[[-41  -4 -44  56  -3 -15  39 -39  53]
 [-61  66  -1  -2 -65  42 -34 -51  36]
 [-11  28  52  25 -51  19 -44  32  16]
 [-11  24 -66 -26 -55  62 -52  60  -3]
 [ 27  29 -13   0  -6 -65  17   1  55]
 [-50 -64  37  -6  -3 -40  22 -61  57]
 [ 17 -16  19 -38  40  39  -3 -48  29]
 [-38 -52  19 -26  39 -15  49  52   8]]	52

[[-16  20   4 -27   4 -26   2 -17 -20  -1  20   0]
 [  3  62 -25 -30   8 -26   5  17  -5  -9  22 -22]
 [  4 -44   8   1   7  42   9 -34 -10   1   9  32]
 [ -3 -33  33   7  -3   1   5 -33   4  -6 -14  15]
 [ 17 -25  -7  47  22  36 -20  25   6  -5  -5 -13]
 [ 11 -32  22  -1 -16  12  12  -5  -9  21  -1   7]
 [ 43 -11   3 -15   9  17  11  14   2  -5  17 -14]
 [-12   1   2   6 -22 -13  26 -11  14   5 -27  13]
 [ 15  -6 -16 -10   4  18   0  17 -11  11  19  -7]
 [-17 -76  23  19  -9  18   1 -39  -6   5 -18  22]
 [ 13 -24  14   7 -10  24   9 -14  14  -5 -21  -5]]	-21

[[  5 -14   2   0   3  62   2 -27  -2 -87  -6  -2 -38  -3  -3 -57]
 [-11   9   6  -3  -8 -65   2  22  -1  83   3   0  35   0   7  51]
 [ 42  28 -37  28  38 -16 -14  28  29 -31  35  37  14  30  -7  -9]
 [ 14  -6  -8   4   8  63  -4 -18   3 -67  -1   4 -31   2  -7 -46]
 [-37 -29  32 -27 -35  29   8 -26 -29  17 -33 -34 -20 -28   2   1]
 [-15   5  15  -4 -10 -64  11  14  -3  72  -1  -3  29  -4  10  44]
 [-40 -28  34 -27 -36  21  11 -27 -29  26 -34 -34 -16 -29   5   8]
 [ 24  28 -24  19  22 -43  -8  38  21  35  26  24  29  21  -3  26]
 [-14   3  11  -5 -10 -63   5  16  -4  63  -1  -5  30  -3   8  44]]	8

[[ 60   0 -51  -1 -55  39]
 [-51   1  47   0  48 -34]
 [ 52  -1 -47   0 -49  35]
 [-56  -1  48   1  52 -37]
 [-56 -65  40  64  50 -16]
 [ 64  63 -48 -61 -58  19]
 [-66 -64  49  63  60 -20]
 [-54 -51  39  51  48 -17]
 [-75 -71  52  70  66 -11]
 [ 70  68 -48 -67 -61  13]
 [-73 -71  52  70  65 -11]
 [ 78  74 -54 -72 -69  13]]	-69

[[ 70 -43 -63  34  66  40 -14  60]
 [ 68 -42 -60  33  63  38 -13  57]
 [-57 -28  60  34 -55  29 -42 -59]
 [-54 -26  57  32 -51  28 -40 -56]
 [-55 -27  59  33 -52  28 -41 -58]
 [-51 -25  55  31 -49  26 -39 -54]
 [ 66 -38 -53  29  59  35 -11  50]
 [-51 -25  53  30 -50  26 -38 -52]
 [-56 -27  60  33 -53  29 -42 -58]
 [-54 -26  58  32 -51  28 -40 -57]
 [-50 -24  53  30 -48  26 -38 -52]
 [ 69 -40 -57  31  62  37 -12  55]]	-12

[[ 12  35 -41  22 -21 -17 -11  19  12   0 -33   4 -46   1]
 [ -2 -21   6   0  33 -13 -38  -2  10  -8  -3 -51 -46 -11]
 [ -5  -6 -52  22   2  -7  -7  -1 -43  35 -18 -15 -46  17]
 [ -3 -19  -5  23  48  20   0  23  26  78   0  -8 -46 -33]
 [ -6  23   6  16 -19 -36 -17 -17  29 -17 -36 -16 -46  22]
 [ 41  37 -19 -27 -24   5 -15  12   2  22 -10  -5 -46  30]
 [  4  38 -45  18  21  -5   1  29 -12   2   5 -13 -46  25]
 [  8  17 -25 -11  27 -20 -14 -17  35  -5 -42 -17 -46   7]]	-46

[[ 40 -51  14   6 -22  61 -46 -63  20]
 [ 43  -1 -18  32 -11  86 -39 -13  -3]
 [ 81  15  13  17 -18  45 -43  -9   5]
 [ 68 -20   1  20   6  39 -37 -43   1]
 [ 45 -43  22  10  34  81 -38 -67  24]]	-67
---
[ 85 -35 -37  37 -27  27 -21] out 85, -37

[[ 55 -34  82  47]
 [  0 -43 -83  72]] out 82, -83

[[-12  -1  33  11   5  13  -5]
 [-10  17  -7  31  -1  69  21]] out 69, -12

[-84 -66  57  60  54] out 60, -84

[[ 72  30  73 -19  30  -2 -40]
 [ -6 -84 -72 -66 -45 -41  86]] out 86, -84

[  6  29 -49 -39 -22  61  88] out 88, -49

[ 89  45  82 -63 -40 -26] out 89, -63

[ 24 -86 -59  -7  81  -6 -83] out 81, -86

[69 37 64 47] out 69, 37
---
[ 21  26  -9 -89 -43 -45] Out: 26, -89

[ 88  -7   1 -51] Out: 88, -51

[-79  27   4  -4  -1] Out: 27, -79

[[-15  40   6  16  -7 -35]
 [ -6 -54  -2 -38  21  43]
 [ 32  -2   7 -16  85  21]] Out: 85, -54

[-47 -30 -31 -66] Out: -30, -66

[-49  78 -65  51] Out: 78, -65

[ 72  25   1 -58 -18] Out: 72, -58

[68 21 36  0 22] Out: 68, 0
---
[ 48 -33 -22 -44 -36] yields 48, -36

[ 905  451  270   98 -502  -64  -81] yields 905, -81

[[6952 4090 2263 5263 4710 3476]
 [5860 7321 8806 6147 7147 7970]] yields 6952, 7970

[4 2 7 2 5 8 2] yields 4, 2

[211  61 153  84  95 181 210] yields 211, 210

[7620 2262 9354 5058 8757 4540] yields 7620, 4540

[[ 27  85  85 236]
 [247  98  75 239]] yields 27, 239

[[148 209 150 252 166]
 [123 141 230 175  48]] yields 148, 48
---
[-61 -38 -71 -38 -32] -> -32
[-32 -20  52 -39  18 -41 -69] -> -69
[ 73  35  29 -60  26] -> 26
[ -6 -34   7 -82] -> -82
[-73 -63 -62  45  48   9 -61] -> -61
[-43  67  82  45  69 -80] -> -80
[-70  22  27 -23] -> -23
[ 51 -76   4 -23] -> -23
